Here is a tiny trained network, its code and every weight. The questions are about switching its units off for an input and a class, where a switched-off unit gives its printed mean instead of its output.

import numpy as np


def w(rows, s, z=0):
    codes = np.array(rows[::2]) - 128.0
    scale = np.full(codes.shape[1], s)
    scale[-1] = z or s
    return codes * scale


def norm(h):
    return h / np.sqrt((h * h).mean(-1, keepdims=True) + 1e-5)


def f(y):
    return np.maximum(y, 0)


def log_softmax(a):
    a = a - a.max(-1, keepdims=True)
    return a - np.log(np.exp(a).sum(-1, keepdims=True))


def net(x, mask):
    res = np.array(x, float).reshape(1, 5) / 4 @ E
    u = 0
    for l in range(4):
        y = f(norm(res) @ A[l][:, :-1].T + A[l][:, -1])
        res = res + np.where(mask[u : u + 3], y, B[l][:, -1]) @ B[l][:, :-1]
        u += 3
    return log_softmax(norm(res)[-1] @ U[:, :-1].T + U[:, -1])


A, B = {}, {}
E = w([
[143,109,198,47,84,157],'x0',
[174,61,213,201,103,86],'x1',
[170,93,92,75,212,32],'x2',
[24,2,147,118,250,160],'x3',
[136,97,90,117,147,88],'x4',
],0.0061)
A[0] = w([
[105,92,174,36,56,114,8],'0.n0',
[121,187,36,71,165,254,10],'0.n1',
[140,132,71,158,68,220,206],'0.n2',
],0.0078,0.0017)
B[0] = w([
[51,175,250,154,211,111,182],'0.n0',
[217,100,125,123,188,139,253],'0.n1',
[53,96,150,92,128,95,222],'0.n2',
],0.012,0.0047)
A[1] = w([
[222,145,64,157,116,235,91],'1.n0',
[77,164,84,207,157,109,7],'1.n1',
[2,151,124,151,94,202,236],'1.n2',
],0.0074,0.0017)
B[1] = w([
[140,180,153,94,143,172,171],'1.n0',
[42,246,169,179,92,133,171],'1.n1',
[149,95,81,85,161,40,254],'1.n2',
],0.012,0.0035)
A[2] = w([
[148,122,197,254,106,108,255],'2.n0',
[97,197,141,179,199,103,244],'2.n1',
[127,41,148,192,115,116,221],'2.n2',
],0.0099,0.00072)
B[2] = w([
[145,164,144,66,171,173,245],'2.n0',
[85,79,249,135,111,106,253],'2.n1',
[186,129,29,108,143,146,217],'2.n2',
],0.014,0.0051)
A[3] = w([
[110,72,139,198,127,111,84],'3.n0',
[79,2,78,151,148,156,253],'3.n1',
[125,71,95,105,138,73,138],'3.n2',
],0.0098,0.0016)
B[3] = w([
[254,184,133,210,103,188,154],'3.n0',
[138,252,119,71,5,177,255],'3.n1',
[50,106,127,15,116,3,214],'3.n2',
],0.0081,0.006)
U = w([
[34,125,213,152,172,102,154],'0',
[183,113,96,64,219,215,128],'1',
[97,91,130,86,102,31,160],'2',
[124,104,136,77,114,103,178],'3',
[100,164,111,91,76,124,172],'4',
[136,55,107,214,129,100,61],'5',
[130,50,38,254,63,183,16],'6',
[133,43,28,202,42,200,2],'7',
],0.01,0.0075)

Each question gives the input, the list of numbers given to net, and the class t.
The units are the neurons (one row each of A and B). Each row of codes is followed by its name. A weight is (code - 128) times the scale printed after its matrix; where a second scale follows, it is the last column's (A, B and U).
mask holds one flag per neuron, layer by layer. A switched-off neuron (its flag False) gives its mean, the last column of its row in B, instead of its output. The means were averaged over made-up inputs and are rounded, as every weight is.
A unit's drop is (log p(t) with every unit on - log p(t) with that unit switched off) / (log p(t) with every unit on - log p(t) with every unit switched off).
The circuit of an input: a set's keep is (log p(t) with only the set's units on - log p(t) with every unit switched off) / (log p(t) with every unit on - log p(t) with every unit switched off). Starting from all 12 units, units are removed one at a time, each time the one whose removal leaves the highest keep (on an exact tie, the one counted first), for as long as the keep stays at least 0.8.
circuit, biggest first: the units of the circuit, biggest drop first
k most important neurons: the k neurons with the biggest drops, biggest first
input [7,-3,-8,-8,5], class 2: circuit, biggest first	(0.n2, 1.n2, 3.n1)
input [-6,-6,2,8,1], class 4: circuit, biggest first	(3.n1, 2.n0)
input [2,-6,-7,5,-5], class 2: circuit, biggest first	(1.n2)
input [-4,6,0,-1,6], class 1: circuit, biggest first	(2.n0, 2.n2)
input [6,-1,-7,6,0], class 2: circuit, biggest first	(1.n2, 2.n0)
input [-3,8,8,-8,5], class 1: circuit, biggest first	(2.n0, 1.n2, 0.n2)
input [-6,-5,-3,7,4], class 4: 4 most important neurons	(3.n1, 0.n0, 2.n0, 0.n1)
input [6,-5,6,-5,-3], class 0: 2 most important neurons	(0.n0, 2.n2)
input [-6,8,2,2,1], class 1: circuit, biggest first	(2.n0, 2.n2)
input [-2,8,-5,7,0], class 1: 3 most important neurons	(2.n0, 0.n2, 2.n2)
input [-2,5,-7,4,-3], class 2: circuit, biggest first	(1.n2, 0.n1)
input [-4,-3,-6,2,1], class 2: 4 most important neurons	(0.n2, 3.n2, 1.n2, 2.n0)
input [0,-6,-8,-4,-5], class 2: circuit, biggest first	(0.n2, 1.n2)
input [-8,4,-8,-8,7], class 0: circuit, biggest first	(1.n1, 3.n1, 2.n1)
input [6,-7,-8,-1,-1], class 2: circuit, biggest first	(1.n2)
input [-8,-3,5,-4,-3], class 0: circuit, biggest first	(2.n1, 1.n1)
input [-4,-6,-4,7,4], class 4: 4 most important neurons	(3.n1, 2.n0, 0.n0, 0.n1)
input [4,-7,-6,-2,-2], class 1: 3 most important neurons	(0.n1, 2.n1, 3.n2)
input [-5,7,6,-4,2], class 1: 2 most important neurons	(2.n0, 1.n2)
input [-2,-2,-7,1,6], class 2: 2 most important neurons	(0.n2, 3.n2)
input [6,2,-5,-4,-5], class 0: 4 most important neurons	(0.n0, 3.n1, 2.n2, 3.n2)
input [3,5,-8,1,-5], class 2: 4 most important neurons	(1.n2, 0.n2, 0.n1, 3.n2)
input [-7,0,3,-5,-7], class 0: 2 most important neurons	(2.n1, 3.n1)
input [-6,-2,5,-5,-4], class 0: most important neuron	(2.n1)
